Here is a tiny trained network, its code and every weight. The questions are about switching its units off for an input and a class, where a switched-off unit gives its printed mean instead of its output.

import numpy as np


def w(rows, s, z=0):
    codes = np.array(rows[::2]) - 128.0
    scale = np.full(codes.shape[1], s)
    scale[-1] = z or s
    return codes * scale


def f(y):
    return y / 2 * (1 + np.tanh(0.7978845608 * (y + 0.044715 * y**3)))


def log_softmax(a):
    a = a - a.max(-1, keepdims=True)
    return a - np.log(np.exp(a).sum(-1, keepdims=True))


def net(x, mask):
    res = np.array(x, float).reshape(1, 6) / 4 @ E
    y = f(res @ A[0][:, :-1].T + A[0][:, -1])
    res = res + np.where(mask, y, B[0][:, -1]) @ B[0][:, :-1]
    return log_softmax(res[-1] @ U[:, :-1].T + U[:, -1])


A, B = {}, {}
E = w([
[159,51,175,173,114,112,195,25,31,153,113],'x0',
[143,85,101,185,115,255,84,145,75,78,157],'x1',
[56,100,53,181,182,119,146,3,194,134,16],'x2',
[83,88,155,41,249,142,164,60,118,78,197],'x3',
[198,194,157,99,132,230,189,84,184,137,81],'x4',
[227,96,105,137,208,46,144,120,151,45,52],'x5',
],0.0095)
A[0] = w([
[147,118,152,149,49,116,157,116,76,139,76,89],'n0',
[185,171,156,131,114,86,119,154,113,101,215,45],'n1',
[44,130,75,155,139,137,145,127,141,78,67,33],'n2',
[212,108,95,158,203,108,144,186,152,77,75,84],'n3',
[80,186,46,113,162,115,101,184,154,67,157,68],'n4',
[199,152,102,154,78,104,96,177,78,185,98,103],'n5',
[63,186,146,128,65,142,99,110,157,187,142,125],'n6',
[177,125,131,115,161,96,96,156,118,62,63,59],'n7',
[80,143,87,103,120,96,56,181,170,72,138,109],'n8',
[37,124,89,185,154,144,156,82,182,156,105,55],'n9',
[159,168,231,105,94,161,149,186,65,39,189,88],'n10',
[162,148,159,49,74,134,198,175,87,162,163,100],'n11',
[114,178,148,110,128,2,176,115,156,232,144,188],'n12',
[164,65,93,177,88,207,57,123,90,74,141,190],'n13',
[200,181,115,126,97,179,165,123,186,152,125,210],'n14',
[22,113,139,132,168,133,141,87,132,76,136,80],'n15',
[128,60,165,74,216,113,166,149,119,106,226,57],'n16',
[127,158,60,208,36,91,97,114,144,151,93,76],'n17',
[124,219,75,124,184,164,50,174,204,166,146,54],'n18',
[109,67,179,208,98,93,208,100,74,145,168,74],'n19',
[197,131,155,139,163,101,95,141,127,69,111,104],'n20',
[112,93,7,202,146,229,103,117,91,97,193,111],'n21',
[68,171,156,69,170,156,141,71,85,89,177,76],'n22',
[130,174,122,194,97,114,112,183,124,139,103,51],'n23',
[69,110,78,145,112,168,147,80,150,128,63,139],'n24',
[122,102,112,31,199,181,140,90,108,80,127,100],'n25',
[47,42,43,150,110,26,55,186,41,106,147,122],'n26',
[153,103,110,196,174,229,49,154,64,54,89,93],'n27',
[179,90,83,123,128,71,75,109,120,45,135,156],'n28',
[117,80,177,208,134,78,169,104,76,157,167,156],'n29',
[222,165,188,160,185,213,164,101,113,139,91,183],'n30',
[159,124,150,196,188,116,168,144,138,105,134,2],'n31',
[1,180,129,134,87,193,105,122,77,223,169,154],'n32',
],0.0087,0.003)
B[0] = w([
[168,129,147,148,134,154,94,125,90,160,72,166],'n0',
[182,115,106,219,116,52,127,125,171,160,171,194],'n1',
[175,141,97,205,133,75,114,85,141,148,186,178],'n2',
[60,93,95,118,56,131,173,179,66,157,107,215],'n3',
[209,93,164,177,150,160,148,63,68,189,90,203],'n4',
[126,140,125,137,137,104,47,150,109,89,110,199],'n5',
[91,88,149,113,75,130,142,124,95,130,109,198],'n6',
[78,102,120,133,70,129,149,181,69,173,160,186],'n7',
[191,126,171,146,165,187,152,76,137,170,88,206],'n8',
[151,137,90,163,79,71,122,91,143,134,219,205],'n9',
[172,143,86,174,112,60,139,114,176,141,172,241],'n10',
[136,141,105,161,125,115,129,156,161,119,185,204],'n11',
[74,75,185,75,178,68,146,138,216,123,83,238],'n12',
[89,96,143,101,183,107,130,102,182,123,96,215],'n13',
[104,179,116,75,173,183,120,135,136,75,89,199],'n14',
[141,124,106,169,107,107,111,123,109,95,116,185],'n15',
[150,142,122,133,107,76,57,139,84,90,86,211],'n16',
[133,127,111,134,105,122,75,124,121,112,92,202],'n17',
[181,127,178,175,159,136,158,73,87,194,99,221],'n18',
[186,113,181,156,140,134,149,105,106,155,113,190],'n19',
[89,119,89,119,97,106,192,159,113,166,150,182],'n20',
[101,87,189,91,138,73,136,145,176,145,142,212],'n21',
[135,106,133,106,77,128,82,147,65,99,47,194],'n22',
[167,118,103,140,124,130,86,139,111,127,74,177],'n23',
[182,193,98,179,100,89,114,147,161,113,195,200],'n24',
[130,139,129,116,135,113,97,138,101,71,83,207],'n25',
[127,254,118,51,152,207,174,152,171,35,131,247],'n26',
[115,92,182,99,126,93,119,142,181,132,122,214],'n27',
[106,130,106,138,110,144,180,151,100,118,141,188],'n28',
[180,143,171,189,186,164,179,81,100,134,94,190],'n29',
[159,186,163,114,118,146,160,147,151,121,127,208],'n30',
[137,117,108,144,106,164,128,145,87,155,175,145],'n31',
[69,114,108,152,64,163,189,176,94,122,123,243],'n32',
],0.0086,0.013)
U = w([
[166,134,95,180,96,79,110,109,164,142,194,64],'0',
[186,99,175,161,168,175,156,80,79,185,93,81],'1',
[73,88,116,129,48,140,188,149,79,148,128,134],'2',
[141,121,122,126,98,108,9,121,91,97,66,136],'3',
[139,209,132,96,139,178,175,122,165,82,122,252],'4',
[97,46,176,107,152,87,126,125,215,147,103,131],'5',
[102,144,103,88,136,157,124,127,139,119,127,141],'6',
],0.012,0.0037)

Each question gives the input, the list of numbers given to net, and the class t.
The units are the neurons (one row each of A and B). Each row of codes is followed by its name. A weight is (code - 128) times the scale printed after its matrix; where a second scale follows, it is the last column's (A, B and U).
mask holds one flag per neuron, in row order. A switched-off neuron (its flag False) gives its mean, the last column of its row in B, instead of its output. The means were averaged over made-up inputs and are rounded, as every weight is.
A unit's drop is (log p(t) with every unit on - log p(t) with that unit switched off) / (log p(t) with every unit on - log p(t) with every unit switched off).
The circuit of an input: a set's keep is (log p(t) with only the set's units on - log p(t) with every unit switched off) / (log p(t) with every unit on - log p(t) with every unit switched off). Starting from the 12 units with the biggest drops (on a tie, the unit counted first), units are removed one at a time, each time the one whose removal leaves the highest keep (on an exact tie, the one counted first), for as long as the keep stays at least 0.8.
circuit, biggest first: the units of the circuit, biggest drop first
unit that matters most: the unit with the biggest drop
top k neurons: the k neurons with the biggest drops, biggest first
drop of u: that unit's drop, to one decimal
input [-5,6,7,-1,3,-1], class 0: circuit, biggest first -> [n9]
input [-4,-7,1,6,8,8], class 2: circuit, biggest first -> [n3 n7]
input [7,-8,-8,4,-8,-7], class 0: top 4 neurons -> [n1 n10 n11 n16]
input [-5,7,-8,2,-6,5], class 0: top 2 neurons -> [n10 n1]
input [-6,6,3,1,-2,1], class 1: top 3 neurons -> [n4 n12 n18]
input [0,7,-7,8,-2,7], class 3: top 4 neurons -> [n16 n25 n22 n32]
input [-8,-4,6,-2,-7,0], class 1: top 3 neurons -> [n4 n8 n18]
input [2,-2,-2,6,6,-1], class 3: top 3 neurons -> [n26 n22 n16]
input [-3,6,8,-3,1,5], class 0: top 2 neurons -> [n24 n2]
input [-5,3,-1,-1,-1,5], class 1: top 2 neurons -> [n4 n8]
input [6,7,-6,4,0,-4], class 5: top 2 neurons -> [n13 n21]
input [6,5,-4,-5,5,7], class 2: top 2 neurons -> [n3 n20]
input [-7,-1,1,1,-2,-6], class 1: top 3 neurons -> [n18 n4 n8]
input [7,-2,8,5,-6,4], class 0: top 2 neurons -> [n9 n24]
input [-2,7,-2,-1,5,-5], class 5: circuit, biggest first -> [n21 n13]
input [-8,2,-3,-6,-3,-8], class 1: top 2 neurons -> [n18 n8]
input [2,4,5,-4,0,-3], class 0: top neuron -> [n24]
input [2,3,-3,-3,-5,4], class 4: drop of n32 -> 0.1
input [3,4,-3,2,6,-7], class 2: drop of n32 -> 1.9
input [-2,3,-6,4,-2,1], class 0: unit that matters most -> n10
input [-6,-4,-7,4,4,-8], class 2: drop of n24 -> 0.3
input [8,-6,1,2,-7,-3], class 1: drop of n29 -> 1.4
